Below is a small trained network, with its code and all its weights. Each question gives an input and a class and asks what happens when units are switched off, that is, made to give their printed mean instead of their output.

import numpy as np


def w(rows, s, z=0):
    codes = np.array(rows[::2]) - 128.0
    scale = np.full(codes.shape[1], s)
    scale[-1] = z or s
    return codes * scale


def norm(h):
    return h / np.sqrt((h * h).mean(-1, keepdims=True) + 1e-5)


def f(y):
    return y / 2 * (1 + np.tanh(0.7978845608 * (y + 0.044715 * y**3)))


def log_softmax(a):
    a = a - a.max(-1, keepdims=True)
    return a - np.log(np.exp(a).sum(-1, keepdims=True))


def net(x, mask):
    res = np.array(x, float).reshape(1, 8) / 4 @ E
    u = 0
    for l in range(2):
        y = f(norm(res) @ A[l][:, :-1].T + A[l][:, -1])
        res = res + np.where(mask[u : u + 16], y, B[l][:, -1]) @ B[l][:, :-1]
        u += 16
    return log_softmax(norm(res)[-1] @ U[:, :-1].T + U[:, -1])


A, B = {}, {}
E = w([
[128,125,127,128],'x0',
[129,128,131,127],'x1',
[111,181,226,5],'x2',
[127,135,130,126],'x3',
[2,32,53,30],'x4',
[140,123,131,127],'x5',
[218,179,61,96],'x6',
[50,238,102,140],'x7',
],0.0052)
A[0] = w([
[70,168,69,207,141],'0.n1',
[74,182,199,71,168],'0.n2',
[163,183,88,101,182],'0.n3',
[82,184,57,201,147],'0.n4',
[165,50,94,175,37],'0.n5',
[66,167,106,177,203],'0.n6',
[93,183,144,87,12],'0.n7',
[116,120,246,222,207],'0.n8',
[156,26,174,174,67],'0.n9',
[39,77,112,71,88],'0.n10',
[212,30,111,94,156],'0.n11',
[148,149,30,45,227],'0.n12',
[78,133,217,228,239],'0.n13',
[137,183,202,19,103],'0.n14',
[2,60,173,149,253],'0.n15',
[70,101,212,178,119],'0.n16',
],0.0092,0.0057)
B[0] = w([
[144,55,203,93,164],'0.n1',
[202,41,151,83,207],'0.n2',
[106,168,169,180,169],'0.n3',
[129,44,216,105,169],'0.n4',
[126,117,205,98,143],'0.n5',
[135,88,161,74,181],'0.n6',
[187,42,161,113,124],'0.n7',
[146,126,36,17,225],'0.n8',
[173,2,157,19,150],'0.n9',
[119,114,33,154,180],'0.n10',
[39,105,205,159,195],'0.n11',
[63,163,157,215,211],'0.n12',
[164,147,87,9,231],'0.n13',
[113,72,191,179,193],'0.n14',
[199,96,63,39,255],'0.n15',
[128,150,53,13,162],'0.n16',
],0.0099,0.0073)
A[1] = w([
[116,95,32,93,117],'1.n1',
[62,173,187,228,134],'1.n2',
[96,175,127,221,140],'1.n3',
[124,114,182,99,112],'1.n4',
[118,104,243,95,134],'1.n5',
[43,102,8,106,175],'1.n6',
[123,229,101,107,145],'1.n7',
[241,143,156,66,115],'1.n8',
[109,166,79,126,45],'1.n9',
[96,200,162,185,131],'1.n10',
[144,160,35,138,2],'1.n11',
[208,172,141,72,143],'1.n12',
[103,168,160,200,115],'1.n13',
[151,60,189,142,156],'1.n14',
[50,90,99,133,126],'1.n15',
[217,232,94,96,41],'1.n16',
],0.012,0.0089)
B[1] = w([
[173,144,161,192,212],'1.n1',
[192,83,37,47,208],'1.n2',
[191,120,12,40,170],'1.n3',
[160,62,140,168,157],'1.n4',
[142,14,213,154,217],'1.n5',
[113,235,157,202,230],'1.n6',
[121,111,8,117,132],'1.n7',
[72,123,149,242,253],'1.n8',
[205,52,105,70,111],'1.n9',
[157,90,20,46,163],'1.n10',
[222,4,99,60,116],'1.n11',
[99,190,143,218,227],'1.n12',
[162,158,49,50,163],'1.n13',
[155,65,209,148,225],'1.n14',
[118,166,112,198,162],'1.n15',
[98,246,134,209,141],'1.n16',
],0.011,0.0076)
U = w([
[172,135,14,1,46],'0',
[153,61,215,188,85],'1',
[163,138,114,177,252],'2',
[52,242,85,247,56],'3',
[116,59,202,142,38],'4',
],0.0091,0.0044)

Each question gives the input, the list of numbers given to net, and the class t.
The units are the neurons (one row each of A and B). Each row of codes is followed by its name. A weight is (code - 128) times the scale printed after its matrix; where a second scale follows, it is the last column's (A, B and U).
mask holds one flag per neuron, layer by layer. A switched-off neuron (its flag False) gives its mean, the last column of its row in B, instead of its output. The means were averaged over made-up inputs and are rounded, as every weight is.
A unit's drop is (log p(t) with every unit on - log p(t) with that unit switched off) / (log p(t) with every unit on - log p(t) with every unit switched off).
The circuit of an input: a set's keep is (log p(t) with only the set's units on - log p(t) with every unit switched off) / (log p(t) with every unit on - log p(t) with every unit switched off). Starting from the 12 units with the biggest drops (on a tie, the unit counted first), units are removed one at a time, each time the one whose removal leaves the highest keep (on an exact tie, the one counted first), for as long as the keep stays at least 0.8.
circuit, biggest first: the units of the circuit, biggest drop first
k most important neurons: the k neurons with the biggest drops, biggest first
k most important neurons of layer l: the k neurons of layer l with the biggest drops, biggest first
drop when u is switched off: that unit's drop, to one decimal
input [3,3,4,-3,6,-6,-7,5], class 0: circuit, biggest first	(0.n15)
input [1,3,7,2,8,1,-1,3], class 3: circuit, biggest first	(0.n10 1.n6)
input [5,-8,-4,4,-5,6,-1,7], class 4: 3 most important neurons	(0.n4 0.n1 0.n6)
input [0,3,-2,-6,-8,5,-8,-3], class 0: 3 most important neurons	(0.n8 0.n13 0.n9)
input [6,5,4,3,-6,-1,7,5], class 0: 2 most important neurons	(0.n15 0.n3)
input [-3,2,6,7,4,4,-8,-5], class 0: 2 most important neurons	(0.n15 0.n16)
input [-4,-4,1,8,-5,0,4,2], class 3: 3 most important neurons	(0.n11 1.n16 0.n12)
input [4,3,-6,0,-3,8,-8,-6], class 0: 2 most important neurons of layer 1	(1.n5 1.n14)
input [5,6,-3,3,6,5,-2,-4], class 3: 2 most important neurons	(1.n6 0.n2)
input [4,-2,6,6,-8,0,-1,5], class 3: 2 most important neurons	(0.n11 0.n8)
input [-5,-3,-3,-6,-8,5,-6,-1], class 3: 2 most important neurons of layer 1	(1.n12 1.n8)
input [-1,-3,1,-6,6,3,0,6], class 3: 3 most important neurons	(0.n10 1.n6 1.n5)
input [5,-8,-4,3,-3,1,-3,6], class 4: 2 most important neurons	(0.n4 0.n1)
input [-6,5,2,-6,-5,-4,3,8], class 4: most important neuron of layer 1	(1.n5)
input [2,2,5,-2,-8,5,-5,6], class 3: 2 most important neurons of layer 0	(0.n8 0.n9)
input [3,2,2,-3,8,-4,-4,2], class 3: drop when 0.n8 is switched off	0.1
input [-1,-7,1,5,-4,3,-4,4], class 0: drop when 0.n8 is switched off	0.7
input [-6,3,7,8,5,-4,-3,7], class 1: drop when 0.n2 is switched off	1.6
